Below is a small trained network, with its code and all its weights. Each question gives an input and a class and asks what happens when units are switched off, that is, made to give their printed mean instead of their output.

import numpy as np


def w(rows, s, z=0):
    codes = np.array(rows[::2]) - 128.0
    scale = np.full(codes.shape[1], s)
    scale[-1] = z or s
    return codes * scale


def norm(h):
    return h / np.sqrt((h * h).mean(-1, keepdims=True) + 1e-5)


def f(y):
    return np.maximum(y, 0)


def log_softmax(a):
    a = a - a.max(-1, keepdims=True)
    return a - np.log(np.exp(a).sum(-1, keepdims=True))


def net(x, mask):
    res = np.array(x, float).reshape(1, 4) / 4 @ E
    u = 0
    for l in range(3):
        y = f(norm(res) @ A[l][:, :-1].T + A[l][:, -1])
        res = res + np.where(mask[u : u + 10], y, B[l][:, -1]) @ B[l][:, :-1]
        u += 10
    return log_softmax(norm(res)[-1] @ U[:, :-1].T + U[:, -1])


A, B = {}, {}
E = w([
[172,238,187,225,143,130,135,163,248],'x0',
[255,75,157,190,100,206,137,100,91],'x1',
[217,93,127,180,23,74,113,203,129],'x2',
[172,112,11,23,173,121,113,98,243],'x3',
],0.0041)
A[0] = w([
[169,141,145,116,178,112,146,102,140,132],'0.n0',
[47,193,80,25,111,194,11,82,115,2],'0.n1',
[60,45,105,73,66,100,129,139,74,214],'0.n2',
[2,105,215,128,70,130,146,110,15,98],'0.n3',
[176,120,177,109,142,157,144,77,247,168],'0.n4',
[112,102,127,144,90,163,171,190,105,11],'0.n5',
[128,89,160,149,16,139,149,159,132,64],'0.n6',
[82,103,157,127,198,219,148,87,113,221],'0.n7',
[91,133,56,19,197,94,139,36,82,59],'0.n8',
[184,136,95,146,138,21,100,177,139,5],'0.n9',
],0.0063,0.00097)
B[0] = w([
[161,183,137,161,67,165,187,158,59,158],'0.n0',
[166,111,91,90,29,121,97,95,84,216],'0.n1',
[200,161,37,143,207,156,2,117,175,233],'0.n2',
[89,111,168,156,43,96,165,216,177,249],'0.n3',
[132,153,136,110,148,123,168,128,113,213],'0.n4',
[158,138,125,73,151,118,174,94,103,161],'0.n5',
[99,46,108,140,113,155,87,98,93,200],'0.n6',
[127,68,161,160,114,119,89,108,49,199],'0.n7',
[64,57,124,146,4,207,211,216,136,253],'0.n8',
[120,110,237,176,63,154,58,177,129,185],'0.n9',
],0.006,0.0059)
A[1] = w([
[83,127,2,47,102,121,131,157,116,149],'1.n0',
[97,133,109,162,106,126,103,205,159,148],'1.n1',
[104,107,109,51,125,116,131,172,92,2],'1.n2',
[78,144,139,118,131,166,157,122,149,63],'1.n3',
[109,93,112,163,97,184,115,141,99,208],'1.n4',
[107,163,117,72,113,134,217,114,147,159],'1.n5',
[103,131,117,105,183,126,162,136,155,38],'1.n6',
[97,81,153,173,130,116,144,105,74,25],'1.n7',
[57,101,83,89,129,140,100,149,188,59],'1.n8',
[120,74,190,112,100,149,158,135,174,155],'1.n9',
],0.0083,0.0015)
B[1] = w([
[144,92,189,176,142,89,92,61,121,230],'1.n0',
[111,65,114,99,158,106,167,78,95,224],'1.n1',
[115,27,202,199,140,185,147,206,72,168],'1.n2',
[176,135,89,97,45,138,83,130,150,146],'1.n3',
[98,120,105,149,184,117,116,84,196,254],'1.n4',
[92,126,173,146,145,184,3,97,175,164],'1.n5',
[128,196,186,128,52,204,73,136,115,131],'1.n6',
[125,176,138,148,128,146,186,108,140,174],'1.n7',
[94,84,95,145,125,107,235,104,212,187],'1.n8',
[101,106,63,94,137,81,104,148,158,203],'1.n9',
],0.0068,0.0079)
A[2] = w([
[160,74,126,85,107,128,144,110,254,251],'2.n0',
[123,195,64,95,150,6,217,206,124,226],'2.n1',
[108,48,65,161,116,197,156,110,164,148],'2.n2',
[97,137,122,37,110,89,155,177,190,82],'2.n3',
[69,150,48,126,128,178,109,119,148,132],'2.n4',
[87,172,89,181,162,104,200,90,144,155],'2.n5',
[167,51,118,193,154,95,131,209,105,120],'2.n6',
[162,195,123,209,130,182,177,101,187,191],'2.n7',
[101,92,196,141,93,91,75,63,80,57],'2.n8',
[157,202,140,151,145,112,41,69,99,194],'2.n9',
],0.0067,0.0016)
B[2] = w([
[67,134,123,185,108,151,169,151,51,239],'2.n0',
[206,185,68,133,160,33,54,118,79,142],'2.n1',
[77,131,235,148,132,50,140,110,217,255],'2.n2',
[146,166,61,90,198,114,253,167,130,146],'2.n3',
[94,85,234,100,26,157,97,100,116,151],'2.n4',
[196,176,6,85,95,217,148,164,93,149],'2.n5',
[83,146,158,160,114,133,126,111,214,205],'2.n6',
[96,38,90,35,168,137,155,87,80,177],'2.n7',
[150,124,164,76,145,104,101,111,167,183],'2.n8',
[229,150,137,55,182,193,143,168,44,142],'2.n9',
],0.006,0.0095)
U = w([
[106,244,6,147,128,15,188,255,102,113],'0',
[128,209,144,42,87,174,9,170,93,52],'1',
[235,97,67,140,184,69,25,127,112,3],'2',
[5,21,180,196,68,80,164,118,228,210],'3',
[179,118,62,56,230,202,226,121,43,145],'4',
],0.0097,0.0041)

Each question gives the input, the list of numbers given to net, and the class t.
The units are the neurons (one row each of A and B). Each row of codes is followed by its name. A weight is (code - 128) times the scale printed after its matrix; where a second scale follows, it is the last column's (A, B and U).
mask holds one flag per neuron, layer by layer. A switched-off neuron (its flag False) gives its mean, the last column of its row in B, instead of its output. The means were averaged over made-up inputs and are rounded, as every weight is.
A unit's drop is (log p(t) with every unit on - log p(t) with that unit switched off) / (log p(t) with every unit on - log p(t) with every unit switched off).
most important unit: the unit with the biggest drop
k most important neurons: the k neurons with the biggest drops, biggest first
top k neurons in layer l: the k neurons of layer l with the biggest drops, biggest first
drop of u: that unit's drop, to one decimal
input [2,-5,4,-7], class 0: most important unit : 1.n0
input [2,-5,-3,-4], class 0: 2 most important neurons : (0.n8 1.n0)
input [3,-2,-3,-8], class 0: top 3 neurons in layer 0 : (0.n8 0.n9 0.n3)
input [1,-7,6,3], class 0: top 4 neurons in layer 0 : (0.n8 0.n6 0.n9 0.n7)
input [8,-6,-1,3], class 4: 2 most important neurons : (0.n8 0.n3)
input [8,-2,1,-3], class 4: top 2 neurons in layer 2 : (2.n7 2.n2)
input [3,-3,-1,-3], class 0: 2 most important neurons : (0.n8 1.n0)
input [3,-3,1,-6], class 0: 2 most important neurons : (1.n0 0.n8)
input [6,6,3,6], class 4: 3 most important neurons : (0.n8 2.n2 0.n4)
input [5,-1,-1,6], class 4: top 3 neurons in layer 0 : (0.n8 0.n4 0.n3)
input [6,1,-8,4], class 1: top 2 neurons in layer 0 : (0.n3 0.n4)
input [6,-3,2,6], class 0: 2 most important neurons : (0.n9 1.n0)
input [5,0,1,0], class 4: top 2 neurons in layer 2 : (2.n7 2.n2)
input [3,-5,2,-3], class 0: top 3 neurons in layer 1 : (1.n0 1.n2 1.n5)
input [7,5,2,-3], class 4: top neuron in layer 1 : (1.n2)
input [2,6,-3,-1], class 4: drop of 0.n8 : 0.1
input [6,7,2,8], class 4: drop of 0.n8 : 0.4
input [8,-6,1,5], class 0: drop of 0.n9 : 0.3
